Below are the code and all the weights of a small trained network. Each question names an input and a target symbol and asks about switching units off, where a switched-off unit gives its printed mean instead of its output.

import numpy as np


def w(rows, s, z=0):
    codes = np.array(rows[::2]) - 128.0
    scale = np.full(codes.shape[1], s)
    scale[-1] = z or s
    return codes * scale


def f(y):
    return y / 2 * (1 + np.tanh(0.7978845608 * (y + 0.044715 * y**3)))


def softmax(a):
    e = np.exp(a - a.max(-1, keepdims=True))
    return e / e.sum(-1, keepdims=True)


def log_softmax(a):
    a = a - a.max(-1, keepdims=True)
    return a - np.log(np.exp(a).sum(-1, keepdims=True))


def net(x, mask):
    ids = ['αζηλξπτψω'.index(c) for c in x.split()]
    T = len(ids)
    res = E[ids] + P[:T]
    u = 0
    for l in range(2):
        r = res
        for j in range(3):
            rows = slice(2 * j, 2 * j + 2)
            q, k, v = (r @ M[l][rows].T for M in (Q, K, V))
            z = softmax(np.where(np.tri(T) > 0, q @ k.T / 2**0.5, -1e9)) @ v
            o = O[l][rows]
            res = res + np.where(mask[u + j], z, o[:, -1]) @ o[:, :-1]
        u += 3
        y = f(res @ A[l][:, :-1].T + A[l][:, -1])
        res = res + np.where(mask[u : u + 16], y, B[l][:, -1]) @ B[l][:, :-1]
        u += 16
    return log_softmax(res[-1] @ U[:, :-1].T + U[:, -1])


Q, K, V, O, A, B = {}, {}, {}, {}, {}, {}
E = w([
[124,191,162,180,165,202],'α',
[90,127,144,77,140,176],'ζ',
[154,142,129,54,135,123],'η',
[164,194,177,122,176,126],'λ',
[106,73,123,93,162,160],'ξ',
[195,92,157,145,75,75],'π',
[127,142,123,70,66,90],'τ',
[74,112,108,128,135,69],'ψ',
[89,3,113,76,103,83],'ω',
],0.019)
P = w([
[122,99,189,179,128,180],'0',
[106,105,170,114,145,132],'1',
[106,130,119,93,133,132],'2',
[96,144,55,94,115,137],'3',
[93,147,43,84,73,142],'4',
[92,150,2,77,19,138],'5',
],0.0074)
Q[0] = w([
[168,45,153,254,154,122],'L0H1',
[60,19,100,98,85,193],'L0H1',
[194,179,112,209,78,37],'L0H2',
[132,200,103,166,194,216],'L0H2',
[47,79,110,35,109,137],'L0H3',
[183,152,31,126,140,185],'L0H3',
],0.0078)
K[0] = w([
[138,51,174,96,85,153],'L0H1',
[150,71,26,131,82,95],'L0H1',
[178,171,203,115,109,35],'L0H2',
[109,202,161,118,206,185],'L0H2',
[127,107,5,108,111,99],'L0H3',
[138,188,90,120,148,138],'L0H3',
],0.011)
V[0] = w([
[77,171,155,104,95,186],'L0H1',
[254,103,154,82,128,102],'L0H1',
[128,175,175,76,124,87],'L0H2',
[148,153,108,112,184,129],'L0H2',
[143,215,94,208,229,193],'L0H3',
[169,140,148,163,42,148],'L0H3',
],0.0082)
O[0] = w([
[156,254,110,106,117,78,173],'L0H1',
[125,77,118,168,56,198,105],'L0H1',
[86,221,110,147,96,159,141],'L0H2',
[127,56,170,100,74,190,112],'L0H2',
[81,113,206,89,55,108,3],'L0H3',
[116,193,79,88,158,196,79],'L0H3',
],0.008,0.0049)
A[0] = w([
[94,90,128,65,54,99,254],'L0N1',
[152,192,173,163,74,121,67],'L0N2',
[113,101,152,136,95,100,110],'L0N3',
[168,110,126,159,116,95,76],'L0N4',
[107,107,107,76,76,156,126],'L0N5',
[135,144,146,249,131,132,158],'L0N6',
[188,153,146,142,142,86,135],'L0N7',
[174,115,161,109,144,124,116],'L0N8',
[185,113,191,156,131,97,77],'L0N9',
[204,156,119,49,170,61,130],'L0N10',
[97,137,96,119,130,125,108],'L0N11',
[168,94,127,206,99,124,148],'L0N12',
[114,135,138,142,99,133,102],'L0N13',
[104,80,155,88,123,162,118],'L0N14',
[61,159,158,108,89,98,18],'L0N15',
[141,182,126,148,250,198,115],'L0N16',
],0.011,0.0056)
B[0] = w([
[112,197,78,166,187,119,247],'L0N1',
[187,22,148,144,84,81,192],'L0N2',
[115,135,101,148,82,117,114],'L0N3',
[155,138,154,115,78,110,123],'L0N4',
[125,158,100,158,223,150,150],'L0N5',
[32,165,215,184,72,80,140],'L0N6',
[85,120,171,188,45,159,154],'L0N7',
[98,121,177,157,123,153,130],'L0N8',
[26,132,76,177,42,121,123],'L0N9',
[64,121,146,202,70,149,254],'L0N10',
[105,75,89,122,130,142,154],'L0N11',
[144,183,191,45,53,75,148],'L0N12',
[149,131,134,125,97,116,116],'L0N13',
[102,104,145,93,151,160,152],'L0N14',
[213,104,100,121,151,129,149],'L0N15',
[83,62,158,163,3,112,205],'L0N16',
],0.0068,0.0049)
Q[1] = w([
[2,18,45,48,226,179],'L1H1',
[183,150,143,90,124,183],'L1H1',
[177,196,158,117,99,74],'L1H2',
[85,117,155,76,113,178],'L1H2',
[10,162,115,136,189,177],'L1H3',
[235,82,157,67,151,108],'L1H3',
],0.0086)
K[1] = w([
[99,141,1,126,157,99],'L1H1',
[126,158,165,159,116,179],'L1H1',
[141,115,163,142,149,162],'L1H2',
[142,116,104,185,118,113],'L1H2',
[126,63,110,93,141,92],'L1H3',
[171,143,200,110,122,130],'L1H3',
],0.013)
V[1] = w([
[35,253,168,152,89,158],'L1H1',
[27,129,119,215,132,11],'L1H1',
[92,45,204,72,175,135],'L1H2',
[195,120,135,215,128,70],'L1H2',
[125,96,158,125,70,113],'L1H3',
[131,71,125,144,166,153],'L1H3',
],0.0077)
O[1] = w([
[148,156,131,72,122,154,154],'L1H1',
[116,125,131,96,125,3,253],'L1H1',
[136,186,175,171,153,98,146],'L1H2',
[76,113,130,132,104,171,133],'L1H2',
[155,114,89,108,140,106,134],'L1H3',
[96,128,108,142,122,96,134],'L1H3',
],0.011,0.0059)
A[1] = w([
[157,66,188,100,89,99,15],'L1N1',
[129,186,87,169,220,194,160],'L1N2',
[254,171,125,9,186,148,160],'L1N3',
[159,76,104,165,126,96,43],'L1N4',
[154,148,178,180,125,50,93],'L1N5',
[101,211,154,107,65,150,135],'L1N6',
[104,100,150,87,203,129,252],'L1N7',
[85,131,147,173,226,128,168],'L1N8',
[130,172,164,171,56,148,123],'L1N9',
[145,162,208,151,142,102,190],'L1N10',
[180,199,138,113,129,182,157],'L1N11',
[54,118,83,202,75,122,71],'L1N12',
[86,161,62,121,94,212,128],'L1N13',
[136,146,90,86,126,23,142],'L1N14',
[44,100,156,112,113,88,96],'L1N15',
[88,172,143,222,152,109,159],'L1N16',
],0.0089,0.0036)
B[1] = w([
[102,162,107,183,136,139,145],'L1N1',
[104,234,116,230,157,150,160],'L1N2',
[255,153,146,134,175,39,175],'L1N3',
[116,97,165,191,66,122,163],'L1N4',
[127,118,76,91,124,192,204],'L1N5',
[123,99,139,130,35,120,204],'L1N6',
[131,154,87,93,84,109,177],'L1N7',
[107,164,64,144,109,136,185],'L1N8',
[48,95,177,165,123,184,174],'L1N9',
[105,139,53,125,82,144,188],'L1N10',
[135,107,198,130,107,95,172],'L1N11',
[190,80,174,122,172,100,182],'L1N12',
[202,60,154,124,150,206,168],'L1N13',
[101,108,232,114,179,215,255],'L1N14',
[143,116,136,129,203,146,190],'L1N15',
[159,80,72,101,81,101,179],'L1N16',
],0.007,0.011)
U = w([
[28,134,218,178,52,169,155],'α',
[222,182,181,112,108,2,223],'ζ',
[154,160,231,215,192,158,33],'η',
[160,176,159,176,161,122,140],'λ',
[61,208,41,182,127,90,218],'ξ',
[96,109,151,164,156,220,3],'π',
[185,94,57,32,102,150,95],'τ',
[52,137,185,71,198,98,165],'ψ',
[136,71,171,212,135,75,59],'ω',
],0.0053,0.0025)

Each question gives the input, a string of symbols that net reads in full, and the target symbol t.
The units are the heads (2 rows each of Q, K, V and O) and the neurons (one row each of A and B). Each row of codes is followed by its name. A weight is (code - 128) times the scale printed after its matrix; where a second scale follows, it is the last column's (O, A, B and U).
mask holds one flag per unit, layer by layer, with each layer's heads first. A switched-off unit (its flag False) gives its mean, the last column of its rows in O or B, instead of its output. The means were averaged over made-up inputs and are rounded, as every weight is.
A unit's drop is (log p(t) with every unit on - log p(t) with that unit switched off) / (log p(t) with every unit on - log p(t) with every unit switched off).
The circuit of an input: a set's keep is (log p(t) with only the set's units on - log p(t) with every unit switched off) / (log p(t) with every unit on - log p(t) with every unit switched off). Starting from the 12 units with the biggest drops (on a tie, the unit counted first), units are removed one at a time, each time the one whose removal leaves the highest keep (on an exact tie, the one counted first), for as long as the keep stays at least 0.8.
circuit, biggest first: the units of the circuit, biggest drop first
k most important neurons: the k neurons with the biggest drops, biggest first
heads that matter: for each layer, one digit per head in row order, 1 if its drop is at least 0.15 and else 0, layers parted by /
input ξ ψ ξ ψ ψ τ, target ψ: 2 most important neurons -> [L1N14 L0N11]
input π ψ ξ, target ψ: heads that matter -> 010 / 100
input λ ω λ ξ, target ω: circuit, biggest first -> [L1H1 L0H3]
input ζ ζ ζ, target ζ: circuit, biggest first -> [L1H1 L0H1 L1N3 L1H2]
input τ ω λ ψ, target ω: circuit, biggest first -> [L0H3 L1H1 L1N12 L1N4]
input τ ζ α, target α: heads that matter -> 000 / 000
input η ψ ξ, target ψ: heads that matter -> 000 / 100
input ξ ξ π ξ π λ, target α: circuit, biggest first -> [L0N16 L0N10 L0N7]
input ω ω ζ ζ, target ω: circuit, biggest first -> [L0N16 L0H3 L1H1 L1N12]
input τ λ ζ, target τ: 3 most important neurons -> [L0N16 L1N14 L1N13]
input ω π η, target ω: 3 most important neurons -> [L0N16 L0N10 L1N12]
input α ζ η, target α: circuit, biggest first -> [L0N10 L0H1 L0N7 L1N9]
input ξ ξ λ ξ ψ, target ψ: circuit, biggest first -> [L1N14 L1H1 L0H1]
input ζ η λ π ζ, target π: heads that matter -> 100 / 110
input ξ ξ α ξ τ, target ξ: circuit, biggest first -> [L0N1 L0N5]
input ψ ξ ξ η, target ξ: heads that matter -> 000 / 010
input η λ π, target α: heads that matter -> 010 / 000
input ξ τ ω ω η, target ω: 3 most important neurons -> [L0N10 L1N12 L0N16]
input τ ω λ ω α, target α: heads that matter -> 000 / 100
input λ λ η α ψ ζ, target ψ: heads that matter -> 100 / 100
input λ ω ψ τ, target ω: 4 most important neurons -> [L0N10 L1N12 L0N7 L1N16]
input ξ ζ ζ ζ, target ζ: heads that matter -> 101 / 110
input λ ψ λ, target ζ: circuit, biggest first -> [L1H1 L1N3 L0N6]
input τ π ξ ξ, target π: heads that matter -> 110 / 110
input ζ α τ π ζ, target τ: heads that matter -> 001 / 010
